Questions about the row below.
1) Report the entry just right of 22.
2) Report the entry just right of -38.
3) Report the entry just right of the largest entry.
[-45  77 -14 -23 -32  25 -38  22  86  44  27  32 -26 -24]
1) 86
2) 22
3) 44

M =
array([[3, 8, 6, 5, 5, 7, 5, 3],
       [5, 6, 5, 7, 4, 3, 3, 1],
       [7, 4, 6, 4, 2, 1, 2, 5],
       [5, 4, 4, 8, 3, 1, 4, 4],
       [2, 3, 3, 6, 5, 7, 6, 7],
       [2, 4, 3, 4, 4, 2, 8, 8],
       [6, 8, 8, 4, 2, 3, 5, 4],
       [3, 1, 1, 6, 6, 5, 5, 6],
       [6, 5, 6, 2, 5, 7, 3, 2],
       [5, 5, 3, 6, 5, 1, 4, 1],
       [6, 1, 3, 3, 6, 4, 2, 2],
       [7, 5, 5, 2, 5, 4, 3, 1]])
Give the largest entry in the last column.
A: 8
Give the entry in the bottom-left corner.
A: 7
Give the 4th-last entry, reading row by row.
A: 5
Give the entry in the top-left corner.
A: 3
The third entry on the diagonal from the top-right corner -> 1
The second entry, reading row by row: 8
Give the bottom-right entry.
A: 1
Give the top-right entry.
A: 3
The fourth entry, reading row by row -> 5
The fifth entry in reading order -> 5
Give the 3rd entry on the main diagonal.
A: 6
Give the second entry on the main diagonal.
A: 6
Give the second entry on the diagonal from the top-right corner.
A: 3
The fifth-last entry, reading row by row: 2

B =
7	2	4	4	2	7	4	4	2	7	4	4	2	2	4
7	2	4	4	2	7	4	4	2	7	4	4	2	2	4
2	7	4	4	7	2	4	4	7	2	4	4	7	7	4
7	2	4	4	2	7	4	4	2	7	4	4	2	2	4
2	7	4	4	7	2	4	4	7	2	4	4	7	7	4
2	7	4	4	7	2	4	4	7	2	4	4	7	7	4
2	7	4	4	7	2	4	4	7	2	4	4	7	7	4
7	2	4	4	2	7	4	4	2	7	4	4	2	2	4
2	7	4	4	7	2	4	4	7	2	5	4	7	7	4
7	2	4	4	2	7	4	4	2	7	4	4	2	2	4
Rows and columns are numbered from 0.
The top-right entry? 4
The entry in row 2 and column 1? 7
The entry at row 2, column 0? 2
The entry at row 1, column 0: 7
The entry in the bottom-right corner is 4
The entry in row 1 and column 1 -> 2
The entry at row 0, column 2? 4
The entry in the top-left corner? 7
The entry directly above 5? 4
The entry in the bottom-left corner: 7
The entry at row 0, column 1 is 2
The entry at row 2, column 2: 4

data = [-51  14  95 -10  54 -56 -41 -31  64 -86]
What is the entry just right of 95?
A: -10
What is the entry just left of -86?
A: 64

Questions about the grid below. Counting starts at 0.
1) Give the entry in the top-left corner.
2) Give the entry directly below -4.
3) Give the entry in row 2 and column 0.
4) Give the entry at row 1, column 0.
5) Give the entry directly above the largest entry.
6) Give the entry at row 0, column 2.
7) Give the entry in the bottom-right corner.
8) Give the bottom entry of the column that holds the smallest entry.
-21   38  -33    0   12   12  -42    0
-24   -6   -8    7    4  -11  -22   -3
-12    2  -19  -16   -6  -15   16   10
 15  -10  -11  -11    1   83   10    7
 40   -9   -8   16   -1   28   52  -26
  8  -19  -13   21   15  -72    6   -3
-19    9   -3    3    3   -7   36  -13
 46  -20   -4    3   13  -20  -26   11
  6   21  -20    3    6   28   18   30
 14  -22   -6   15    7    1  -37    5
1) -21
2) -20
3) -12
4) -24
5) -15
6) -33
7) 5
8) 1

[[7 1 7 6 8 3 6 1]
 [6 2 6 6 7 3 5 2]
 [5 4 6 6 5 3 4 4]
 [5 4 6 6 5 3 4 4]
 [5 4 6 6 5 3 4 4]
 [7 2 9 7 7 4 5 2]
 [5 4 6 6 5 3 4 4]
 [5 4 6 6 5 3 4 4]
 [7 1 7 6 8 3 6 1]
 [7 2 6 6 7 3 5 2]
 [5 4 6 6 5 4 4 4]
 [7 1 7 5 8 3 6 1]
 [6 3 7 7 6 4 4 3]]
Indices start at 0.
Report the entry in row 1 and column 0.
A: 6
Report the entry in the bottom-right corner.
A: 3
The top-left entry is 7
Report the entry at row 2, column 0.
A: 5
The entry in row 2 and column 2 is 6
The entry at row 0, column 1: 1
The entry at row 0, column 2 -> 7
Report the entry at row 1, column 2.
A: 6
The entry in the bottom-left corner is 6
The entry directly below the largest entry -> 6
Report the entry just right of 9.
A: 7
The entry at row 1, column 1 is 2

A =
0.159	0.163	0.309	0.084	0.028	0.021	0.175	0.195	-0.115	-0.207	-0.191	0.225
-0.152	-0.152	0.271	-0.066	0.073	-0.035	-0.222	0.205	0.192	0.197	-0.210	-0.180
-0.088	-0.014	0.205	-0.216	0.183	0.209	0.144	0.009	-0.085	-0.143	-0.063	0.157
-0.145	0.243	-0.018	-0.081	0.287	0.055	0.103	-0.211	-0.134	0.288	0.307	0.048
-0.043	0.306	0.229	-0.139	-0.061	0.217	0.155	-0.130	-0.024	0.254	0.018	-0.001
-0.107	-0.101	-0.032	-0.125	-0.225	0.153	0.107	0.231	-0.003	-0.130	0.224	-0.093
0.132	-0.193	0.268	0.017	-0.138	0.012	0.208	0.106	0.048	0.192	0.120	0.279
0.313	-0.144	0.076	-0.047	0.189	0.080	-0.180	-0.128	0.130	0.023	0.052	0.022
0.176	-0.208	-0.016	0.202	0.160	-0.205	0.280	-0.110	0.251	-0.036	0.172	0.092
0.036	0.245	0.163	0.272	-0.002	-0.082	0.206	0.197	0.079	-0.061	0.254	-0.227
-0.084	-0.073	0.175	0.311	0.149	-0.074	0.065	0.280	0.083	-0.167	0.066	0.255
-0.026	0.187	-0.180	-0.111	-0.118	0.278	-0.007	-0.102	-0.044	0.029	0.103	0.040
-0.088	0.002	0.311	0.027	-0.080	-0.024	0.034	0.048	-0.124	0.188	0.071	-0.006
Read off the entry directly above the largest entry.
0.132
Read off the 4th entry, reading row by row.
0.084
Read off the entry directly above the smallest entry.
0.092
Read off the top-left entry.
0.159
The entry directly above 0.017 is -0.125
The smallest entry in the last row: -0.124
The fifth-last entry, reading row by row is 0.048
Read off the minimum.
-0.227
Read off the fifth entry in reading order.
0.028
Read off the entry just left of -0.125.
-0.032
Read off the entry just left of 0.052.
0.023
Read off the top entry of the column that holds the smallest entry.
0.225
Read off the bottom-right entry.
-0.006
The bottom entry of the column that holds the largest entry: -0.088
Read off the smallest entry in the first row.
-0.207
Read off the largest entry in the first row.
0.309
The entry directly above 0.245 is -0.208
Read off the largest entry in the first column.
0.313
The third entry on the main diagonal: 0.205
Read off the 2nd entry from the end, reading row by row.
0.071
The entry just left of 0.073 is -0.066
Read off the largest entry in the last row.
0.311
Read off the 2nd entry, reading row by row.
0.163
Read off the entry directly below 0.231.
0.106
The third-last entry, reading row by row is 0.188
Read off the entry just right of the largest entry.
-0.144
Read off the entry just left of the smallest entry.
0.254
The entry directly above -0.016 -> 0.076
The third entry on the diagonal from the top-right corner: -0.143
Read off the entry directly below the smallest entry.
0.255
